Here is a tiny trained network, its code and every weight. The questions are about switching its units off for an input and a class, where a switched-off unit gives its printed mean instead of its output.

import numpy as np


def w(rows, s, z=0):
    codes = np.array(rows[::2]) - 128.0
    scale = np.full(codes.shape[1], s)
    scale[-1] = z or s
    return codes * scale


def f(y):
    return y / 2 * (1 + np.tanh(0.7978845608 * (y + 0.044715 * y**3)))


def log_softmax(a):
    a = a - a.max(-1, keepdims=True)
    return a - np.log(np.exp(a).sum(-1, keepdims=True))


def net(x, mask):
    res = np.array(x, float).reshape(1, 7) / 4 @ E
    y = f(res @ A[0][:, :-1].T + A[0][:, -1])
    res = res + np.where(mask, y, B[0][:, -1]) @ B[0][:, :-1]
    return log_softmax(res[-1] @ U[:, :-1].T + U[:, -1])


A, B = {}, {}
E = w([
[114,118,91,114,95,102,76,149],'x0',
[46,38,103,38,154,219,174,144],'x1',
[97,213,14,132,191,131,173,134],'x2',
[118,136,171,134,253,131,8,174],'x3',
[50,22,106,245,163,39,212,157],'x4',
[125,128,115,130,121,126,118,139],'x5',
[122,129,117,121,118,115,114,134],'x6',
],0.0072)
A[0] = w([
[133,128,125,115,115,115,139,127,88],'N0',
[101,158,140,97,198,124,52,192,91],'N1',
[178,175,131,185,103,99,104,151,33],'N2',
[202,207,148,2,100,166,94,121,2],'N3',
[36,39,89,20,137,210,134,144,62],'N4',
[124,150,112,126,33,123,166,31,105],'N5',
[159,71,231,118,61,159,81,137,78],'N6',
[133,122,68,83,34,113,194,125,92],'N7',
[118,243,3,97,188,133,153,162,173],'N8',
[165,72,173,114,71,120,107,150,35],'N9',
[106,69,142,179,112,75,140,171,54],'N10',
],0.0079,0.0031)
B[0] = w([
[114,137,109,144,135,132,109,134,124],'N0',
[195,84,141,178,188,217,120,130,198],'N1',
[195,197,124,140,110,99,124,107,167],'N2',
[64,105,2,115,201,24,229,212,255],'N3',
[225,204,107,153,109,49,120,36,245],'N4',
[144,93,117,185,206,188,63,137,202],'N5',
[85,153,201,82,67,148,151,143,218],'N6',
[189,114,196,168,215,210,76,197,202],'N7',
[32,117,231,92,21,156,100,119,229],'N8',
[63,159,151,126,121,154,117,134,164],'N9',
[102,91,112,117,131,107,187,117,184],'N10',
],0.0083,0.0076)
U = w([
[62,74,38,124,159,46,252,197,104],'0',
[129,123,124,116,96,134,134,116,254],'1',
[179,98,141,161,183,242,85,157,79],'2',
[220,225,129,137,67,60,139,10,105],'3',
[34,132,214,86,2,170,156,131,67],'4',
],0.0077,0.0094)

Each question gives the input, the list of numbers given to net, and the class t.
The units are the neurons (one row each of A and B). Each row of codes is followed by its name. A weight is (code - 128) times the scale printed after its matrix; where a second scale follows, it is the last column's (A, B and U).
mask holds one flag per neuron, in row order. A switched-off neuron (its flag False) gives its mean, the last column of its row in B, instead of its output. The means were averaged over made-up inputs and are rounded, as every weight is.
A unit's drop is (log p(t) with every unit on - log p(t) with that unit switched off) / (log p(t) with every unit on - log p(t) with every unit switched off).
The circuit of an input: a set's keep is (log p(t) with only the set's units on - log p(t) with every unit switched off) / (log p(t) with every unit on - log p(t) with every unit switched off). Starting from all 11 units, units are removed one at a time, each time the one whose removal leaves the highest keep (on an exact tie, the one counted first), for as long as the keep stays at least 0.8.
circuit, biggest first: the units of the circuit, biggest drop first
most important unit: the unit with the biggest drop
k most important neurons: the k neurons with the biggest drops, biggest first
drop when u is switched off: that unit's drop, to one decimal
input [7,-7,-8,-6,-5,0,-5], class 4: most important neuron : (N6)
input [-3,-5,7,-6,5,-5,-2], class 4: 4 most important neurons : (N8, N3, N4, N1)
input [1,4,6,5,3,0,5], class 4: 2 most important neurons : (N8, N3)
input [-2,2,6,-6,-3,-3,2], class 2: 2 most important neurons : (N7, N5)
input [4,3,5,-6,0,2,-2], class 2: 2 most important neurons : (N7, N5)
input [1,8,0,7,7,6,-4], class 3: 2 most important neurons : (N4, N3)
input [7,5,-8,5,4,-4,-5], class 4: 2 most important neurons : (N6, N3)
input [5,-4,-8,2,-3,1,7], class 4: 2 most important neurons : (N6, N4)
input [2,1,-7,-7,6,6,-1], class 2: 3 most important neurons : (N7, N3, N5)
input [4,-5,-1,-5,-3,4,-3], class 2: 2 most important neurons : (N5, N4)
input [5,3,-4,-7,-4,-2,1], class 2: 3 most important neurons : (N7, N5, N8)
input [4,-2,-3,1,-3,-3,-1], class 0: 2 most important neurons : (N8, N4)
input [1,6,6,2,4,7,-6], class 1: 3 most important neurons : (N3, N4, N8)
input [0,-1,6,-2,0,-4,-5], class 4: most important unit : N8
input [-1,-3,6,-4,5,3,1], class 4: circuit, biggest first : (N8, N3)
input [7,-3,-3,-8,5,-4,6], class 2: circuit, biggest first : (N7, N5)
input [8,-1,-8,-3,3,5,-1], class 4: drop when N6 is switched off : 0.2
input [5,-4,8,6,-7,4,6], class 4: drop when N1 is switched off : -0.1
input [6,6,4,1,-3,5,-5], class 3: drop when N4 is switched off : 1.1
input [3,1,-8,5,-1,6,2], class 4: circuit, biggest first : (N6)
